[[156 132 124 123 133 119 152 128 128]
 [118 134 148 109 130 145 133 124 110]
 [122 125 141 118 124 137 121 124 120]
 [118 101 126 125 138 131 108 136 115]
 [122 137 118 134 129 129 131 134 130]
 [126 118 148 128 121 128 127 137 120]
 [132 117 126 125 125 127 109 125 128]
 [128 126 126 111 140 139 119 120 116]
 [125 135 138 146 104 123 129 121 148]
 [129 114 139 122 124 132 128 135 114]] ==> 114

[[128 130 129 119 130 126 125 123 134 127 132 135 134 133 131]
 [131 134 123 115 133 123 117 124 130 122 131 129 126 135 122]
 [139 117 126 126 119 123 126 128 116 120 133 130 131 135 139]
 [134 129 124 145 129 142 118 136 123 139 127 131 118 118 121]
 [125 128 128 133 124 135 127 133 124 125 129 126 120 127 125]
 [112 142 127 125 128 131 125 144 126 125 127 125 116 119 115]
 [124 130 133 132 124 116 138 139 122 130 121 122 132 118 135]
 [138 118 144 126 125 125 136 103 126 116 132 119 123 136 134]
 [136 119 131 138 126 134 130 117 125 122 128 121 122 142 132]] ==> 132

[[126 125 113 133 128 134 127 127 127 105 135 128 104 118 119]
 [130 123 126 128 132 125 121 126 131 115 132 126 119 125 126]
 [127 131 131 127 126 129 132 129 127 139 125 129 137 131 131]
 [127 130 128 128 126 130 132 129 126 133 127 129 131 129 128]
 [128 128 129 128 128 128 129 128 128 131 127 128 130 129 129]
 [129 130 134 126 128 126 129 129 129 139 125 128 139 132 132]
 [133 119 127 128 137 120 112 123 135 105 135 123 113 124 126]
 [122 131 106 137 120 144 140 130 120 111 134 132 105 117 116]
 [127 128 123 130 127 131 129 128 127 123 130 129 122 125 125]
 [128 128 127 128 128 128 128 128 128 127 129 128 127 128 127]] ==> 127

[[120 127 108 132 140 102]
 [116 145 128 128 115 142]
 [116 123 135 156 139 137]
 [110 139 135 149 117 130]
 [143 108 149 126 125 143]
 [122 126 125 130 143 131]
 [140 114 146 113 102 143]
 [114 136 134 148 133 125]] ==> 125

[[121 135 129 121 124 140 129 131 125 131 137 139]
 [137 128 127 112 129 126 124 124 135 138 130 135]
 [111 121 132 140 132 150 136 128 124 128 133 134]
 [142 134 133 115 126 116 116 135 134 129 124 132]
 [128 132 124 149 126 110 133 128 122 106 116 108]
 [120 119 126 142 133 131 137 119 127 123 124 120]
 [139 129 137 114 131 124 118 133 137 133 124 139]] ==> 139
---
((137, 115, 114, 128, 114, 143, 124), (139, 120, 119, 131, 119, 147, 142), (129, 137, 137, 131, 137, 128, 150)) Out: 124
((154, 128, 127, 135), (127, 120, 136, 131), (147, 138, 130, 113)) Out: 135
((106, 138, 106, 121, 119), (109, 127, 124, 120, 134), (113, 132, 118, 124, 140)) Out: 119
((119, 132, 105, 132), (123, 126, 110, 118), (126, 127, 124, 122)) Out: 132
((139, 106, 144, 127), (133, 132, 103, 144), (119, 131, 158, 108)) Out: 127
((109, 150, 124, 118), (128, 131, 127, 124), (106, 151, 123, 118)) Out: 118
((118, 120, 128, 137), (135, 113, 113, 149), (131, 138, 129, 126)) Out: 137
((130, 142, 150, 130, 132), (149, 130, 128, 128, 141), (135, 130, 123, 140, 149)) Out: 132
---
[[102 136 153 105 144 117]
 [152 113 104 148 116 150]
 [133 129 110 148 141 132]] → 132

[[122 128 128 131 119]
 [106 128 130 129 123]
 [125 134 130 126 128]] → 128

[[136 114 117 117]
 [115 150 134 147]
 [134 103 111 104]] → 104

[[124 101 154 129 149]
 [130 121 132 106 138]
 [127 121 134 121 138]] → 138

[[133 101 150 132]
 [128 126 129 143]
 [115 109 100 111]] → 111

[[135 118 124 117]
 [112 138 140 151]
 [117 141 151 119]] → 119

[[127 144 135 131 129 127 114]
 [124 141 122 125 152 107 122]
 [142 132 141 126 119 143 131]] → 131

[[112 123 109 124 140]
 [123 143 128 130 129]
 [104 123 106 121 145]] → 145

[[111 139 142 137 140 117 131]
 [138 152 131 131 132 108 134]
 [143 141 124 135 131 133 137]] → 137

[[114 124 142 114 118]
 [146 103 149 149 126]
 [151 108 148 135 110]] → 110
---
153  120  141  107  130
137  119  122  125  123
: 123

122  123  118  134  121  129  132
113  124  104  133  111  130  132
137  120  135  130  138  121  131
: 132

127  103  120  108  129
152  102  131  122  122
104  122  114  119  141
: 122

130  157  144  132  129
130  131  154  146  129
147  153  133  131  129
: 129

145  153  123  130  108
109  127  109  145  107
: 107

116  123  119  142  136  101  122
114  118  107  116  118  121  144
: 144
